Here is a tiny trained network, its code and every weight. The questions are about switching its units off for an input and a class, where a switched-off unit gives its printed mean instead of its output.

import numpy as np


def w(rows, s, z=0):
    codes = np.array(rows[::2]) - 128.0
    scale = np.full(codes.shape[1], s)
    scale[-1] = z or s
    return codes * scale


def f(y):
    return y / 2 * (1 + np.tanh(0.7978845608 * (y + 0.044715 * y**3)))


def log_softmax(a):
    a = a - a.max(-1, keepdims=True)
    return a - np.log(np.exp(a).sum(-1, keepdims=True))


def net(x, mask):
    res = np.array(x, float).reshape(1, 4) / 4 @ E
    y = f(res @ A[0][:, :-1].T + A[0][:, -1])
    res = res + np.where(mask, y, B[0][:, -1]) @ B[0][:, :-1]
    return log_softmax(res[-1] @ U[:, :-1].T + U[:, -1])


A, B = {}, {}
E = w([
[112,182,233,218,97,131,111,121,135],'x0',
[142,136,83,142,78,128,147,225,98],'x1',
[1,179,97,146,133,122,104,162,253],'x2',
[156,84,69,231,65,139,122,120,118],'x3',
],0.0058)
A[0] = w([
[181,107,39,58,141,130,136,98,89,160],'N0',
[177,113,40,114,114,133,131,157,69,133],'N1',
[116,132,126,96,141,137,120,147,127,145],'N2',
[86,136,122,140,118,123,120,165,163,118],'N3',
[148,134,142,175,113,129,122,152,109,151],'N4',
[159,126,105,173,111,133,130,152,95,161],'N5',
[152,124,159,195,111,126,111,126,104,167],'N6',
[89,130,70,21,145,129,123,200,147,173],'N7',
[124,122,129,146,122,124,131,102,145,180],'N8',
[115,119,208,142,140,121,124,113,135,192],'N9',
[139,122,102,107,130,130,127,127,117,147],'N10',
[134,137,130,142,126,112,127,136,121,182],'N11',
[129,132,129,125,121,129,124,124,132,130],'N12',
[147,132,121,101,135,105,142,140,100,255],'N13',
[77,117,47,168,116,121,125,132,202,146],'N14',
[209,107,37,239,87,129,129,160,45,155],'N15',
[127,122,113,114,130,143,131,116,127,130],'N16',
[153,114,86,94,139,144,134,107,119,144],'N17',
[166,133,194,117,123,129,133,122,84,85],'N18',
[88,122,24,166,123,133,126,97,202,184],'N19',
[214,102,161,110,134,127,130,9,60,168],'N20',
[120,117,110,130,131,156,122,115,141,99],'N21',
[144,137,168,201,100,127,123,166,112,164],'N22',
[139,134,117,62,143,123,132,147,102,188],'N23',
[107,126,138,108,141,151,124,140,131,111],'N24',
[60,149,166,151,127,132,127,153,195,161],'N25',
[120,134,113,103,132,130,124,139,121,159],'N26',
[96,130,172,141,133,143,134,138,152,127],'N27',
],0.012,0.0029)
B[0] = w([
[120,79,138,122,89,43,7,169,99,209],'N0',
[143,123,134,91,94,47,85,199,157,198],'N1',
[148,134,103,133,103,126,140,144,137,138],'N2',
[91,115,159,107,171,128,139,116,186,162],'N3',
[106,85,124,139,108,134,158,108,90,157],'N4',
[115,78,125,127,90,138,169,153,120,169],'N5',
[137,131,112,133,157,152,207,113,71,174],'N6',
[187,134,19,115,113,133,197,214,160,194],'N7',
[127,156,104,115,119,146,103,93,110,143],'N8',
[145,255,155,124,77,167,123,84,127,174],'N9',
[123,108,120,118,118,103,109,148,124,141],'N10',
[130,117,134,112,102,150,133,101,125,140],'N11',
[128,131,130,127,129,128,128,126,128,129],'N12',
[149,115,77,102,76,189,87,120,118,166],'N13',
[86,100,61,123,203,126,143,69,140,199],'N14',
[176,64,180,126,40,148,229,239,96,254],'N15',
[112,114,112,137,117,113,115,138,132,131],'N16',
[107,94,118,126,105,83,82,140,119,157],'N17',
[134,133,65,192,151,138,143,89,106,165],'N18',
[132,147,16,160,172,124,110,53,80,201],'N19',
[77,127,110,107,224,245,116,81,191,243],'N20',
[123,125,111,148,137,101,125,130,122,128],'N21',
[80,62,136,141,74,140,150,61,70,181],'N22',
[147,73,75,100,99,122,106,166,104,165],'N23',
[136,135,127,144,115,117,137,144,146,131],'N24',
[99,165,201,118,147,103,78,104,213,206],'N25',
[134,123,101,117,106,127,135,139,135,137],'N26',
[128,143,175,124,121,101,108,104,142,153],'N27',
],0.021,0.0095)
U = w([
[120,121,152,194,113,159,197,92,63,109],'0',
[116,187,255,128,91,94,66,118,154,149],'1',
[176,156,212,131,117,61,127,196,140,7],'2',
[221,94,130,95,41,118,150,251,111,205],'3',
[138,105,94,136,125,59,70,126,71,73],'4',
[79,153,107,129,240,180,96,54,162,207],'5',
[76,84,194,119,112,108,100,138,135,68],'6',
[147,152,97,119,154,69,167,158,169,32],'7',
],0.0065,0.0022)

Each question gives the input, the list of numbers given to net, and the class t.
The units are the neurons (one row each of A and B). Each row of codes is followed by its name. A weight is (code - 128) times the scale printed after its matrix; where a second scale follows, it is the last column's (A, B and U).
mask holds one flag per neuron, in row order. A switched-off neuron (its flag False) gives its mean, the last column of its row in B, instead of its output. The means were averaged over made-up inputs and are rounded, as every weight is.
A unit's drop is (log p(t) with every unit on - log p(t) with that unit switched off) / (log p(t) with every unit on - log p(t) with every unit switched off).
The circuit of an input: a set's keep is (log p(t) with only the set's units on - log p(t) with every unit switched off) / (log p(t) with every unit on - log p(t) with every unit switched off). Starting from the 12 units with the biggest drops (on a tie, the unit counted first), units are removed one at a time, each time the one whose removal leaves the highest keep (on an exact tie, the one counted first), for as long as the keep stays at least 0.8.
units of the circuit, in order: the units of the circuit, biggest drop first
unit that matters most: the unit with the biggest drop
k most important neurons: the k neurons with the biggest drops, biggest first
drop of u: that unit's drop, to one decimal
input [-4,-3,3,7], class 4: 2 most important neurons	N20; N19
input [-6,-3,3,5], class 4: units of the circuit, in order	N20; N19
input [-1,2,5,8], class 0: 2 most important neurons	N15; N20
input [-2,0,6,-8], class 7: most important neuron	N7
input [-6,-8,-8,4], class 6: 2 most important neurons	N20; N0
input [3,1,-6,-3], class 5: 2 most important neurons	N20; N15
input [-2,-3,5,-6], class 7: 3 most important neurons	N20; N7; N15
input [8,2,-8,-4], class 0: 2 most important neurons	N22; N25
input [-3,-3,2,5], class 4: 3 most important neurons	N20; N25; N9
input [4,-2,7,-8], class 1: 2 most important neurons	N20; N25
input [-2,0,5,-7], class 7: 3 most important neurons	N7; N15; N20
input [3,-4,-6,3], class 0: 2 most important neurons	N15; N25
input [6,-8,1,8], class 0: 2 most important neurons	N22; N6
input [5,-6,8,-7], class 1: units of the circuit, in order	N25
input [4,3,-8,-1], class 0: 2 most important neurons	N20; N18
input [8,-1,-1,-6], class 1: 4 most important neurons	N20; N14; N19; N9
input [4,2,-5,-3], class 0: 2 most important neurons	N25; N14
input [6,-6,-6,-2], class 5: drop of N20	0.1
input [4,-1,2,8], class 0: drop of N8	0.0
input [8,-3,-7,-3], class 5: drop of N20	0.9
input [7,5,4,-4], class 1: drop of N20	0.2
input [3,-1,-5,4], class 0: unit that matters most	N20
